Table B holds the same points as the rows below and some others, measured another way and shuffled. Each row below is followed by which row of B it is.
B:
0: [-289  169  290 -272   42  191  154  -45  -11   36  212   28 -194 -250
   67   -3  348 -113 -123  193  266 -275 -233   62 -242   55   27  215
   58]
1: [ -52 -244   10   10  -10  -65 -126  -92  146  -11  -24  235  157   -1
  -91 -100  -42 -206   62   79  -70 -135  -39  -93 -187 -160  -97   70
   94]
2: [  57   37   30 -161  -54   73 -237 -107 -230 -283 -206   98  370  269
   56 -243 -311  380  444 -307   63  176  393 -117   54 -302  164 -100
  182]
3: [ 210 -156   35   17  180 -204  237   46   38  -78  117  -35 -113  -75
 -177  105 -147 -263 -193   61  -62 -234 -150   60  -14  -81 -270 -117
  -44]
4: [-280   12   87 -284 -188  252 -381 -167 -207 -247 -166  132  303  310
  118 -206 -144  359  446 -397  207  284  289  -99  184  -92  226  230
  167]
5: [-228 -224  -39  -72   39  -40 -214  146 -221  -82   31  -95  105  284
  219  -91   -2  266  102 -177  122 -137  127   20  -28  136  226  235
  238]
6: [ -26 -206  222 -209   -9   73  160  -69 -152  155  251  234 -306   11
   43   91  411 -314 -115   -3  200 -371   -4   53  -38  -80    8  211
   29]
7: [-205  -51  -40 -222  -53  160 -330   74 -379 -215 -193  -40  264  408
  277 -170 -164  478  418 -407  241  207  323   35  253  -50  312  212
  187]
8: [ 144 -366   26   65   95    5  150  113   28   95  129  -22 -108   67
   25   25  -36 -213 -195  113 -117 -149 -251   84    6  -25 -291  192
   45]
9: [-196  -96  201 -217  -59  256   71 -100   -8   41  108   -5 -168   24
   77   79   95 -213  -77   -5  166  -12 -298  106  110   91 -105  309
   15]
10: [  15 -145  -64  -84  169 -146   33  205 -127  -16    9  294  -76  -97
  -73  -10  209 -122   24  -17  159 -222  133   93   90 -257 -103  148
 -108]
11: [-209  -81  125 -207 -102  312  -71  -93   23  -70  -39   43    7   66
   29  -13  -77  -72   75 -103  123  252 -231   71  260   12 -193  369
  -32]
12: [-181   46  125 -101   26 -131 -115 -110    7 -245  113  -47  161   18
  -81 -109 -104  171   49  -70   33 -213   96 -155 -311   83  133  -66
  236]
13: [ 209 -492 -121  200  164  -63  116  271   45  102   54 -135  -21  142
   83    1 -194 -151 -213  157 -225  -99 -311  135   40    3 -349  202
   65]
14: [  78 -368  -32   38  125  -96   97  174  -33   46  126   11 -137   78
   -3   62   18 -187 -176   18  -37 -190 -144   98   87   12 -229  214
    3]
15: [-203  -68   41 -108   90   37  -11   89   -9    4   32   44  -33  -78
   70  -25  124  -86  -24   89  151 -154 -153   88  -60    2  -27  214
   34]
16: [  37 -259  -17   55   69  -58   -9   17   90   23  -12   46  101   39
   17  -61 -109 -172  -16  132  -93 -156 -148    6 -158  -99 -120   40
  111]
17: [ -51   -1  166 -284 -220  337 -222 -288 -135 -140 -176  301  243  217
   48 -193 -103  108  437 -277  129  282  234 -106  162 -336   55  133
   92]
18: [-151   37  -87 -178  -43  155 -342  -14 -231 -305 -358 -103  409  355
  195 -165 -461  394  484 -362  161  381  186   37  291 -118  201   40
  129]
19: [ 158 -126  102 -153   59  195  204   84 -151   49   34   97 -164   12
   57   26   69 -140  -17  -15  106   11 -102  156  239 -216 -234  199
  -92]
20: [ 234 -302  -11   92   71 -100  101  -66  137  -74  -14  -82   60  108
 -119   56 -403 -295  -89   35 -200  -24 -247   29   34  -76 -308  -98
   31]
21: [-118 -181   92  -27   49   26   72  -11  124  -13  126 -133  -77   -8
  -14   57  -79 -193 -187   97  -17 -119 -354   60  -66  166 -183  179
   71]
22: [-183  -87  153 -208   60  -61  125  -53  -38  -67  209   10 -288  -44
 -120  217  134 -298 -192 -117  226 -222 -165  106  143  150  -89  173
  -81]
23: [ 233 -358  -16   10  111   81  185  153 -132  152   -4  -40 -132  164
  175   68  -57 -246  -82   58  -14  -91 -207  211  173 -143 -189  130
   -2]
24: [ 198 -111   25  -27   86  -32  137  -77   62 -113  -89  -56   40   31
 -101   74 -366 -261    0   -3  -55   34 -204   84  119 -163 -246 -151
  -48]
25: [-264  -17   99 -218   -3   98 -172   75 -327  -98   72  -53   73  229
  277 -143  134  388  175 -196  249 -148  235    0  -79   80  351  221
  267]
26: [ -86   14   -1 -183  -48  139 -142 -149   -4 -243 -257   17  199  126
  -50   -9 -398  -43  274 -230  119  336  -66   68  334 -143 -104   23
  -63]
27: [  87  -83  170 -122  -21  147  135 -193   49   -2    0   18  -22   21
   -3   31 -141 -289    6   68   10  -36 -228   43  -21 -139 -144  -35
   37]
28: [  43 -217   -2  -34   23    7 -162  122 -279  -80   15   42  201  297
  192 -235  -32  386  199 -158   -6 -109  322  -82 -102 -123  173  120
  283]
29: [  56 -772 -124  172  -51  -72 -173   26   41  161   32   83   46  429
  107   15 -117 -294  -52  -75 -209 -122 -122    6   78   44 -131  303
  174]
30: [ -49  -56  136 -112  108  114  210   76    2   28  146 -107 -179  -98
   43   70   55 -158 -188  129   90 -127 -330  141    7   53 -201  193
  -13]
31: [-132   57  185 -270   81   28  194  -58 -101  -62  142  -32 -276  -87
  -42  205  109 -261 -121  -74  289 -188 -175  159  134   63  -35   74
  -83]
32: [-236  -46  143 -151 -107   15 -279 -151 -104 -248   91    5  242  229
   24 -201  -94  367  195 -258   43  -59  262 -219 -195   94  222  106
  326]
33: [ 139    9  145 -120  171  -72  296   11  -72   12  125   21 -189 -146
  -32   90   84 -262 -135  134  111 -343 -118  105 -125 -150  -80 -123
  -16]
34: [ 203 -215   53  -38  195  -27  291  240 -175  118  173   40 -247  -39
   67   48  195 -156 -189  112   62 -306  -87  162   25 -144 -186  139
  -28]
35: [-228 -144   71  -51   10   44  -66  -54  115   -3   34  -60   57   15
   70  -27  -48 -147  -40  115   31 -130 -268   21 -178  107  -13  148
  141]
36: [ 197 -257   64  -30  148   -5  267  171  -97   94  173   66 -248  -28
   -9   74  127 -226 -205   75   14 -215 -144  139   99 -117 -290  180
  -61]
37: [  58  -39   49 -240  -96  357 -126  -66 -267  -42 -278  171  201  258
  237 -160 -129  125  430 -195  172  283  160   76  280 -387   69  131
   41]
38: [-249  188  150 -341  -31  133 -182   -9 -385 -240    0   42  122  169
  167 -171   93  483  316 -326  337  -18  391  -43   26  -62  356  132
  185]
39: [  91   26  151 -228  -25  296   94  -79 -111  -14  -94  174   -3    2
   50  -51  -15 -100  171  -27  142  143  -54   90  188 -322 -149  113
  -59]
40: [  46 -243   15   11  -10 -101 -105 -164  107    3  -68  252  191   49
  -59 -103  -85 -260  126   76  -79 -206   33 -105 -251 -251   -2  -98
  137]
41: [  67 -257   43   -7   77   -2   73   72  -33   90   75  100  -35   28
   68  -37   86 -169  -58  119   -8 -230  -87   46 -115 -128  -94  123
   85]
42: [-250   27  -36  -59  165   32  -23  175   55  -55  -78 -124   84 -132
  115  -57  -56    1  -15  188  122  -66 -283  143 -100   38  -43  159
   37]
43: [ -33  -86   51  -43  146 -225  139    1  101 -176  160  -71 -127 -111
 -248  147 -138 -239 -216  -22   23 -194 -194   40   20  103 -233  -14
  -56]
44: [-190 -337 -172   22  137 -126 -123  273  -20  -48    1   13  -17   81
    6   39  -17  -60  -71  -76   70  -49 -115  133  217   95 -157  366
  -42]
45: [ 165 -194  -31   64  162 -268  111   27   83 -113   52    8   20  -35
 -185   39 -215 -218 -111   50 -108 -224  -80    2  -86 -100 -206 -148
   14]
46: [ 178 -204   29 -111   38   12  100  -16  -97  -70  -17  134  -84  103
  -96   90 -120 -223   27 -172   58   37  -12   94  319 -206 -233   73
 -115]
47: [ 114 -210  -92  -24 -142   88 -342 -220  -29 -254 -372   75  510  421
   21 -202 -631  141  483 -308 -133  393  188 -115  189 -293    4 -108
  162]
48: [-153  -40  168 -129   68   47  127  -36   37   15  158  -60 -134  -99
   28   53  101 -195 -156  133  113 -244 -270   64 -158   90  -53  117
   68]
49: [   4 -319   -2   22   14  -89 -143   47 -120  -36   79   39  139  260
  104 -142  -37  142   71  -90  -65 -215  167  -96 -178  -29  102   99
  266]
50: [-154 -215  -18 -162 -110  179 -205  -98  -34 -138 -173   54  104  262
    8   33 -272  -86  206 -303  109  339  -95   85  453  -30 -129  285
  -53]
51: [-243   50   75 -420  -87  239 -158  -65 -352 -172 -152  171  -48  211
   99   65   48   60  336 -477  462  241  212  159  565 -137  143  283
 -127]
52: [ -83 -108  -91  -73  -69  242 -247  -94   11 -185 -398 -170  375  306
  168  -93 -603   68  352 -156    6  466 -197  103  291  -87  -43   58
   76]
53: [  69 -375  -11   30   85   -7   63  133  -36  123   84   51  -79   93
   85    2   61 -188 -111   89  -34 -195 -150   89   -9  -54 -158  219
   61]
54: [-137  -78  142 -230 -110  196  -57 -224  -19  -88  -58   47   -3  137
    5   63 -135 -201  118 -173  155  133 -143   55  222  -29  -48  134
   -7]
55: [-142 -200   68  -88   97    1   95  152  -41   24  204   -6 -208  -36
    9   69  183 -119 -211   24  113 -209 -190  106   53  125 -159  331
   -5]
56: [-170 -117  -68 -161 -123  326 -371  -11 -206 -155 -344  -32  392  412
  304 -214 -341  348  480 -291  115  431  106   50  295 -129  150  248
  166]
57: [-255  -67   79 -130 -120   57 -347 -114 -105 -286   13  -28  313  287
   43 -231 -200  445  255 -299   22   88  247 -197  -86   91  186  166
  310]
58: [-191 -117   77  -83   39   64  -19   23   38   23   62   14   -6  -33
   79  -35   84 -104  -45  114   82 -161 -195   44 -137   37  -31  208
   94]
59: [ 103  -40   87 -119  157 -156  180   57  -83  -47  128  210 -150 -160
 -151   44  167 -195  -79   25  120 -322   71   38  -52 -215 -113  -26
  -64]
60: [-138 -363   39 -181   41   70   81  136 -244  117  153   -2 -364  214
  147  231  231 -262 -151 -200  264 -153 -142  253  397  148  -43  423
  -74]
61: [ -83 -159   22 -154  196   -6  219  298 -207   33  183  -47 -373  -41
   49  189  237 -143 -233  -61  260 -180 -174  275  317   96 -177  363
 -159]
62: [ 156 -282   36  -47   60   26  139   10  -69   38   16    2 -116  139
   32  104 -103 -280  -58  -37   13  -79 -160  130  172  -97 -177   70
  -18]
63: [-111  -77  186 -120   21   15  129 -129  116  -75  187  -65 -147  -66
 -123  114  -52 -260 -191   28   45 -140 -299   26  -40  135 -189  108
   16]
64: [   1 -281   50  -17  -41  -29 -185   -3 -166  -73   89   59  187  304
  116 -205  -36  262  134 -151  -62 -170  266 -151 -193  -50  156  107
  323]
65: [-191 -105  146 -222   93   78  145  148 -172  102  232  106 -335  -91
   86  100  440 -160 -169   15  295 -293 -104  163   73   46  -34  379
  -51]
66: [ 164 -249   93  -13   73 -138  171  -85   36  -14  150   38 -121   30
 -136  109  -82 -335 -158    6  -57 -257 -127   12  -47  -55 -186  -59
   30]
67: [ -15 -482 -109   47  -25 -116 -209  -68   11   72 -116  171  145  285
   74  -15 -118 -293  129  -63  -46 -148   10    2  -14 -120   55   59
  130]
68: [  43 -465  -77   59   75 -129  -23  128  -22   42   92  107  -67  156
  -26   41    3 -204 -107  -52  -54 -167  -61   52  107  -14 -185  238
   22]
69: [  80 -234  -42 -102  -46   87 -254   80 -390 -116 -123  107  270  454
  241 -240 -119  429  385 -346   55   71  460  -57  127 -240  225  129
  241]
70: [-216  -42   13 -165  -10  -54 -282   18 -267 -282  -16  -75  220  308
  108 -135 -155  436  251 -360  159  -13  323  -69   31   77  293   93
  245]
71: [-161   -4  110 -144   34 -157 -121  -36 -136 -244  161   10   83   90
  -72  -89   -2  251   61 -206  105 -229  251 -139 -178   67  167   18
  205]

[  41  291  154   54 -312   42  146  -55  224  -66  331   23  165  632
  188   25 -107 -120 -220   97  -19  187  125 -114 -217  365 -188  214] -> 30
[ -38  258  184  -96   -8   11  -46  -62   56  -19  257  196    4  403
   40   90   -9  111  -79  -24   63  -65  129 -162  -71    2 -356  -38] -> 15
[  20 -285 -280  139    4   19 -157  -89 -136  -51 -243 -107   48 -319
  -24  184  -15  108   62   73  268   20 -202   66  -62   55  300   81] -> 47
[ -35  115  -10  223 -182  140  114  -36  137 -137  102  -36   66  299
  171  -28 -135 -354 -243  209   94  126 -100   37 -212  302 -118  267] -> 28
[-103 -220  -37  -36  181  -58 -261  -31 -317   64 -351   97 -138 -412
 -162   63  -80   93  291  -25  283 -191 -182  -32   54 -255   80  123] -> 3
[ -81   -5  -94  126  -87  -40  171   74   25 -135 -224  -80  203 -123
  -19 -186   -7  254 -219  243  -87 -157 -145  -44   87   -2  -45  -12] -> 25
[-149 -190 -287  264  -95   31  171   63    6 -156 -435 -170  172 -398
  -58 -204  -44  209 -227  336   -5 -182 -257    1  104  -47   50  -99] -> 56
[ 135  217   82  -51 -190   96   40   -5   39  -25  336 -185  318  404
  230  188  -30  -79 -247  111  181  149   -1  -68 -178  258  -61  457] -> 71
[  30   94  248 -302   54  -63 -307 -183 -113  108  425  200    3  389
  132  416   65  199  168 -234  279  -32  211 -222 -172   14 -156  208] -> 43
[ -31 -229 -158  114  -84   36  -82  -26 -158    0 -249 -168   95 -282
   28   78 -115  -68   52  141  278   -1 -220   12  -76   51  225  329] -> 24
[  72  333  313  -79  -42  -80  -33  -86  100  -74  407  277   -7  711
  184  135   -6 -113  -40  -87   -8  127  125  -47 -227  270 -214  263] -> 10
[ 156  164 -150  150  101   59   59  132 -109 -165 -261 -192  153 -303
 -353 -352 -113    2 -165  131  -55   33 -270  190  188  103   77   85] -> 17
[ -59  151  111  -16  227  -40 -136   45 -194  -15 -263  248 -220 -152
 -343 -221 -147   -9  185  -45   48 -151 -110    2  139 -224 -211  -85] -> 39
[  53  492  357 -185   77  -89   -7  -45  123  -87  461  347   14  703
   28   25   76  180 -131 -120 -143  -34  218 -125  -54   96 -458  -61] -> 65
[-261 -231  -84  151  128  -29 -186 -168  -63  -68 -255  316 -324 -213
 -142  -23  -72   67  189  -23  121 -208  -51  -57  -26 -111 -117 -296] -> 13
[ -50  174  170  -94  109 -105  -81  -91   13  -81  163  268  -44  214
 -131  -70   39  293    5 -120 -101 -145  133 -117   39   27 -263 -169] -> 55
[  29   46  -42  -51  237  203 -287 -207  -48 -118  481   30   15  181
  133  388  140  -47 -202  -74  354  -48   -6   14 -186  125 -230   96] -> 67
[  -7  236  139  119 -118   84   51  -78  141 -124  269  103   -6  479
  114  -39 -123 -329 -172   66   28  132   20    6 -212  343 -215  241] -> 37
[  45   97  -53   -6 -100   15  -17  -88   97  -57  163   19  138  227
   22  146   38  286 -139   23   60   30   83 -110  -55  117  -84 -130] -> 35
[  52  -50  -94 -152  276 -176  -99  107 -287  -53 -322  -46  199 -488
 -268  -65  150  687   23   16  -13 -311 -186  -19  318 -320   92 -101] -> 22
[ -99   20  -19   27  265    6 -183  -16 -170  -48 -245  237 -226 -222
 -261  -74  -57   73  124  -20  133 -198 -134    6  105 -253 -196 -207] -> 41
[  22  111 -140  202  -45  102  107   42   65 -163  -89  -52  109   76
   36  -39  -46  -75 -260  228   60   42 -194   85  -48  102  -66   37] -> 53
[  69  -49 -398  258  180  245  -22  -48   16 -299   43 -256  195 -245
  -22   53  120   20 -468  213  160  -33 -294  217   -5  181    5  -59] -> 29
[ -49 -215 -158   83 -111  -93   66   -1  -51  -94 -213 -169  268 -249
   44  -32   44  358 -116  176    2 -130 -141  -53   40   76  199  135] -> 70
[ 196  289   68  -33 -157  139   38  -86  144 -126  597 -207  365  524
  195  146   33  -55 -382   34   75  202   93  -25 -202  498 -103  384] -> 54
[-130   -6   28   55  179   -4 -147  -59  -95  -75 -110  262 -197   -5
  -27   54  -21  -29   64   19  149 -152 -118    4  -47 -131 -187  -51] -> 69
[-152   47  -24   52 -239   49  147   72   53   36 -172  -17  141  122
  161   68  -92  133 -147  287  152 -110  -60 -212  -42 -192 -215   -2] -> 42
[  96  264   73   37 -253  110  114  -46  172  -80  373 -135  271  478
  154   35  -70  -90 -300  108   40  171   82  -79 -172  382 -143  279] -> 48
[ -18  -14  121 -158  117 -170 -124  -52 -155  -31   29   72  105  -89
 -125  -46   63  405   77 -105  -35 -200   34 -112   95    0  -15  103] -> 31
[ -31  104   -9 -127  300    1 -152   57 -219  -30 -140   72   11 -293
 -286  -72   43  359  -10   -6  102 -300 -102  -68  235 -339 -248 -183] -> 4
[ -82  189  171 -128   35   33  -72 -115   78  -56  416  186   59  472
  224  265  117  159 -183   -1  126 -130  134 -186 -149    9 -402   10] -> 44
[ 262  411  116   27    8  -33   71  -30  150 -229  392   40  193  522
  -32  -88   51   27 -274  -49 -202  215   39  135  -72  472  -54  146] -> 6
[ -66  228  296 -130  -13 -175   26  -53   90  -70  250  316   33  529
  158   68   89  269  -57  -35 -118 -120  150 -173  -84   40 -293   14] -> 61
[ -36 -110 -128   72   86  -63 -149  -78  -86  -38 -246  169 -121 -160
 -162   61  -20  233  145  -22  108  -66  -77   -8   28  -92   59 -225] -> 16
